Below is a small trained network, with its code and all its weights. Each question gives an input and a class and asks what happens when units are switched off, that is, made to give their printed mean instead of their output.

import numpy as np


def w(rows, s, z=0):
    codes = np.array(rows[::2]) - 128.0
    scale = np.full(codes.shape[1], s)
    scale[-1] = z or s
    return codes * scale


def f(y):
    return np.maximum(y, 0)


def log_softmax(a):
    a = a - a.max(-1, keepdims=True)
    return a - np.log(np.exp(a).sum(-1, keepdims=True))


def net(x, mask):
    res = np.array(x, float).reshape(1, 6) / 4 @ E
    y = f(res @ A[0][:, :-1].T + A[0][:, -1])
    res = res + np.where(mask, y, B[0][:, -1]) @ B[0][:, :-1]
    return log_softmax(res[-1] @ U[:, :-1].T + U[:, -1])


A, B = {}, {}
E = w([
[129,131,125,125,127,132,129,132],'x0',
[252,25,96,126,192,100,62,195],'x1',
[83,34,215,89,161,254,134,124],'x2',
[156,165,226,83,138,89,5,46],'x3',
[241,115,131,196,7,207,131,58],'x4',
[57,118,197,242,62,113,42,235],'x5',
],0.0044)
A[0] = w([
[36,208,146,134,80,154,173,71,66],'N1',
[58,201,133,130,89,155,212,103,150],'N2',
[151,159,232,84,150,74,3,22,148],'N3',
[27,133,136,72,214,51,106,172,96],'N4',
[101,29,197,83,156,221,137,123,115],'N5',
[69,198,158,108,92,141,140,74,137],'N6',
[170,138,100,46,171,137,166,54,12],'N7',
[204,68,91,126,158,124,111,179,75],'N8',
[199,120,154,196,48,178,109,78,74],'N9',
[201,62,83,127,158,123,128,183,122],'N10',
[207,123,139,182,41,187,119,61,66],'N11',
[50,215,131,136,89,159,203,85,129],'N12',
[164,125,90,33,153,131,174,60,20],'N13',
[146,154,214,73,137,79,7,39,153],'N14',
[70,116,190,207,98,108,54,182,57],'N15',
[43,196,139,129,103,142,177,81,114],'N16',
[47,224,156,122,81,163,187,76,84],'N17',
[43,144,136,72,218,69,114,177,102],'N18',
[53,139,135,76,208,56,110,181,149],'N19',
[165,117,84,49,161,126,190,51,13],'N20',
[171,138,96,36,174,135,165,49,45],'N21',
[170,195,69,142,108,41,133,134,135],'N22',
[173,214,49,162,107,18,113,131,133],'N23',
[197,113,143,175,61,162,104,66,101],'N24',
[156,162,224,85,146,67,21,36,154],'N25',
[47,140,143,67,222,67,114,182,116],'N26',
[208,68,117,116,163,113,98,162,2],'N27',
[168,194,52,149,97,16,102,127,167],'N28',
[165,139,93,43,165,141,157,59,26],'N29',
[78,115,211,216,92,108,59,186,70],'N30',
[164,140,92,44,160,137,180,58,12],'N31',
[101,30,195,82,156,230,132,124,112],'N32',
[197,66,98,122,158,122,99,164,67],'N33',
[173,215,47,166,107,14,131,139,158],'N34',
],0.0044,0.00087)
B[0] = w([
[189,62,126,100,190,7,13,121,203],'N1',
[159,21,103,120,202,19,37,106,207],'N2',
[25,21,15,193,102,123,236,115,253],'N3',
[237,159,137,10,18,129,200,140,239],'N4',
[81,182,244,165,209,215,153,45,222],'N5',
[148,61,115,109,166,37,62,121,190],'N6',
[89,227,75,196,67,169,35,223,209],'N7',
[143,52,129,116,193,39,52,98,197],'N8',
[225,160,123,26,44,125,181,135,209],'N9',
[123,46,124,138,183,42,56,98,204],'N10',
[242,141,151,21,41,118,181,120,213],'N11',
[166,38,120,113,194,26,36,95,210],'N12',
[83,222,73,204,70,174,30,233,211],'N13',
[36,35,19,188,112,136,238,116,242],'N14',
[101,229,54,175,41,183,50,252,221],'N15',
[192,45,122,83,186,25,40,114,198],'N16',
[184,55,133,101,195,21,21,113,208],'N17',
[239,155,132,20,29,129,201,127,232],'N18',
[219,157,134,32,34,156,198,124,234],'N19',
[81,206,76,199,77,168,35,222,214],'N20',
[86,215,78,196,80,177,45,218,220],'N21',
[75,162,223,177,204,203,165,60,206],'N22',
[87,167,245,165,228,223,177,32,228],'N23',
[224,140,130,33,47,123,197,103,201],'N24',
[47,39,55,185,105,131,223,122,242],'N25',
[239,159,141,20,33,140,204,130,237],'N26',
[174,80,145,119,197,28,27,95,188],'N27',
[74,161,230,159,203,204,171,44,226],'N28',
[85,229,71,204,79,176,36,237,207],'N29',
[88,230,52,194,59,175,51,246,230],'N30',
[86,213,83,205,77,160,26,227,209],'N31',
[86,184,252,175,213,211,158,56,224],'N32',
[142,67,140,113,206,35,42,104,192],'N33',
[77,162,240,169,224,211,185,30,234],'N34',
],0.0035,0.0034)
U = w([
[86,231,73,188,76,167,27,224,33],'0',
[172,38,143,106,200,18,23,95,47],'1',
[231,158,146,34,42,134,231,124,77],'2',
[75,170,254,169,214,212,189,57,102],'3',
[114,113,113,144,132,127,149,129,254],'4',
[55,32,28,176,124,120,228,131,216],'5',
],0.0073,0.0022)

Each question gives the input, the list of numbers given to net, and the class t.
The units are the neurons (one row each of A and B). Each row of codes is followed by its name. A weight is (code - 128) times the scale printed after its matrix; where a second scale follows, it is the last column's (A, B and U).
mask holds one flag per neuron, in row order. A switched-off neuron (its flag False) gives its mean, the last column of its row in B, instead of its output. The means were averaged over made-up inputs and are rounded, as every weight is.
A unit's drop is (log p(t) with every unit on - log p(t) with that unit switched off) / (log p(t) with every unit on - log p(t) with every unit switched off).
The circuit of an input: a set's keep is (log p(t) with only the set's units on - log p(t) with every unit switched off) / (log p(t) with every unit on - log p(t) with every unit switched off). Starting from the 12 units with the biggest drops (on a tie, the unit counted first), units are removed one at a time, each time the one whose removal leaves the highest keep (on an exact tie, the one counted first), for as long as the keep stays at least 0.8.
circuit, biggest first: the units of the circuit, biggest drop first
k most important neurons: the k neurons with the biggest drops, biggest first
drop when u is switched off: that unit's drop, to one decimal
input [5,-4,-3,8,-1,-6], class 5: circuit, biggest first -> N3; N14
input [-2,8,-6,-8,-7,5], class 1: 4 most important neurons -> N10; N8; N33; N27
input [-4,-5,4,-4,8,6], class 2: circuit, biggest first -> N11; N9
input [2,4,5,7,3,-3], class 5: circuit, biggest first -> N3; N14; N25
input [8,-6,-5,2,8,4], class 2: 3 most important neurons -> N11; N9; N24
input [3,-5,6,8,-2,-7], class 5: circuit, biggest first -> N3; N14
input [2,-2,-3,8,4,4], class 5: 3 most important neurons -> N3; N14; N25
input [-5,-3,-6,7,-8,-3], class 2: circuit, biggest first -> N4; N26
input [1,-7,-7,8,0,-1], class 5: circuit, biggest first -> N3; N14
input [-7,-5,4,8,-7,-5], class 5: 2 most important neurons -> N3; N14
input [-3,-2,2,7,8,6], class 2: 2 most important neurons -> N11; N9
input [3,4,-8,5,4,-8], class 0: drop when N29 is switched off -> 0.2
input [-2,7,4,6,-8,-8], class 0: drop when N29 is switched off -> 0.2
input [6,-2,-8,7,5,6], class 3: drop when N23 is switched off -> 0.3
input [-5,4,-7,0,2,-4], class 3: drop when N22 is switched off -> 0.1
